Here is a tiny trained network, its code and every weight. The questions are about switching its units off for an input and a class, where a switched-off unit gives its printed mean instead of its output.

import numpy as np


def w(rows, s, z=0):
    codes = np.array(rows[::2]) - 128.0
    scale = np.full(codes.shape[1], s)
    scale[-1] = z or s
    return codes * scale


def f(y):
    return y / 2 * (1 + np.tanh(0.7978845608 * (y + 0.044715 * y**3)))


def log_softmax(a):
    a = a - a.max(-1, keepdims=True)
    return a - np.log(np.exp(a).sum(-1, keepdims=True))


def net(x, mask):
    res = np.array(x, float).reshape(1, 7) / 4 @ E
    y = f(res @ A[0][:, :-1].T + A[0][:, -1])
    res = res + np.where(mask, y, B[0][:, -1]) @ B[0][:, :-1]
    return log_softmax(res[-1] @ U[:, :-1].T + U[:, -1])


A, B = {}, {}
E = w([
[254,105,134,80,126,201],'x0',
[128,129,129,130,127,126],'x1',
[139,135,123,127,119,120],'x2',
[129,130,124,127,124,126],'x3',
[145,212,106,147,204,133],'x4',
[103,154,105,250,68,191],'x5',
[149,162,251,135,119,110],'x6',
],0.0099)
A[0] = w([
[133,184,135,166,252,127,233],'neuron 0',
[74,147,129,131,111,61,21],'neuron 1',
[114,162,135,151,90,170,33],'neuron 2',
[124,123,105,146,142,98,108],'neuron 3',
[121,106,137,114,123,131,113],'neuron 4',
[139,122,129,80,131,105,91],'neuron 5',
[110,84,23,74,132,163,200],'neuron 6',
[151,178,119,206,121,176,44],'neuron 7',
[128,102,90,172,99,169,4],'neuron 8',
[178,131,123,130,184,184,118],'neuron 9',
[45,68,136,131,101,97,194],'neuron 10',
[146,142,225,156,106,92,74],'neuron 11',
[85,149,81,107,107,102,57],'neuron 12',
[160,116,129,117,127,160,12],'neuron 13',
[171,78,147,99,65,190,76],'neuron 14',
[149,163,141,181,81,177,212],'neuron 15',
[132,171,194,136,131,142,89],'neuron 16',
[102,25,217,115,98,126,208],'neuron 17',
[174,84,107,125,125,173,47],'neuron 18',
[145,163,121,62,191,80,104],'neuron 19',
[93,67,152,88,97,184,213],'neuron 20',
],0.013,0.0033)
B[0] = w([
[206,181,132,134,2,85,245],'neuron 0',
[74,184,231,93,176,163,183],'neuron 1',
[71,75,145,74,150,102,164],'neuron 2',
[156,149,144,145,157,201,141],'neuron 3',
[46,149,92,161,97,87,134],'neuron 4',
[10,98,166,71,107,116,165],'neuron 5',
[167,112,79,223,155,96,248],'neuron 6',
[44,63,122,79,113,104,207],'neuron 7',
[98,84,104,126,159,90,175],'neuron 8',
[127,181,170,124,107,194,192],'neuron 9',
[110,194,139,136,106,156,215],'neuron 10',
[165,109,113,207,203,181,206],'neuron 11',
[181,144,209,140,216,174,158],'neuron 12',
[89,137,164,95,192,200,145],'neuron 13',
[118,177,183,122,130,190,197],'neuron 14',
[56,107,86,63,107,88,218],'neuron 15',
[205,26,78,189,210,113,178],'neuron 16',
[167,103,78,178,89,107,222],'neuron 17',
[107,170,236,162,177,205,175],'neuron 18',
[65,20,114,76,86,138,223],'neuron 19',
[119,174,120,148,55,102,187],'neuron 20',
],0.0075,0.011)
U = w([
[87,30,114,76,124,111,76],'0',
[178,155,115,161,48,116,202],'1',
[127,186,199,137,200,170,20],'2',
[199,36,91,218,248,113,73],'3',
[152,117,111,143,101,117,253],'4',
],0.012,0.0058)

Each question gives the input, the list of numbers given to net, and the class t.
The units are the neurons (one row each of A and B). Each row of codes is followed by its name. A weight is (code - 128) times the scale printed after its matrix; where a second scale follows, it is the last column's (A, B and U).
mask holds one flag per neuron, in row order. A switched-off neuron (its flag False) gives its mean, the last column of its row in B, instead of its output. The means were averaged over made-up inputs and are rounded, as every weight is.
A unit's drop is (log p(t) with every unit on - log p(t) with that unit switched off) / (log p(t) with every unit on - log p(t) with every unit switched off).
The circuit of an input: a set's keep is (log p(t) with only the set's units on - log p(t) with every unit switched off) / (log p(t) with every unit on - log p(t) with every unit switched off). Starting from the 12 units with the biggest drops (on a tie, the unit counted first), units are removed one at a time, each time the one whose removal leaves the highest keep (on an exact tie, the one counted first), for as long as the keep stays at least 0.8.
circuit, biggest first: the units of the circuit, biggest drop first
unit that matters most: the unit with the biggest drop
k most important neurons: the k neurons with the biggest drops, biggest first
drop when u is switched off: that unit's drop, to one decimal
input [5,-3,5,-2,3,7,-2], class 0: unit that matters most -> neuron 7
input [0,1,6,-4,-6,6,-8], class 3: 3 most important neurons -> (neuron 6; neuron 0; neuron 8)
input [-8,-2,5,1,-2,8,4], class 0: 3 most important neurons -> (neuron 15; neuron 7; neuron 2)
input [4,-7,3,1,-2,-1,5], class 3: circuit, biggest first -> (neuron 0; neuron 11)
input [8,7,3,7,4,6,7], class 2: 2 most important neurons -> (neuron 9; neuron 14)
input [8,-7,3,-4,-1,-6,-6], class 2: 3 most important neurons -> (neuron 18; neuron 14; neuron 9)
input [-3,-2,3,0,-6,-4,6], class 1: 3 most important neurons -> (neuron 17; neuron 10; neuron 6)
input [-8,4,7,8,-7,1,-5], class 2: circuit, biggest first -> (neuron 1; neuron 12)
input [2,-2,0,6,8,-6,-4], class 1: 2 most important neurons -> (neuron 0; neuron 7)
input [-2,0,3,6,-2,-4,5], class 3: circuit, biggest first -> (neuron 11; neuron 0)
input [0,5,-6,6,-1,7,-6], class 0: 3 most important neurons -> (neuron 7; neuron 15; neuron 11)
input [1,-7,-5,-1,1,5,-6], class 3: 2 most important neurons -> (neuron 6; neuron 19)
input [3,1,-5,-1,6,7,7], class 0: circuit, biggest first -> (neuron 7; neuron 15)
input [-8,6,0,1,-3,-6,4], class 2: most important neuron -> (neuron 1)
input [-6,-4,-6,4,-2,-6,7], class 3: 4 most important neurons -> (neuron 11; neuron 17; neuron 16; neuron 15)
input [6,5,-4,-7,7,-2,8], class 3: 2 most important neurons -> (neuron 16; neuron 11)
input [-5,-3,-2,0,-3,0,-8], class 3: 2 most important neurons -> (neuron 6; neuron 0)
input [-1,7,-2,-8,8,8,4], class 0: 2 most important neurons -> (neuron 7; neuron 15)
input [-6,-2,-4,-6,-6,1,-4], class 1: drop when neuron 10 is switched off -> 0.3
input [3,-3,0,-5,1,7,8], class 3: circuit, biggest first -> (neuron 16)
input [0,-1,-4,7,0,7,-8], class 3: drop when neuron 19 is switched off -> 0.2
input [-4,5,3,3,-4,8,3], class 0: drop when neuron 3 is switched off -> 0.0
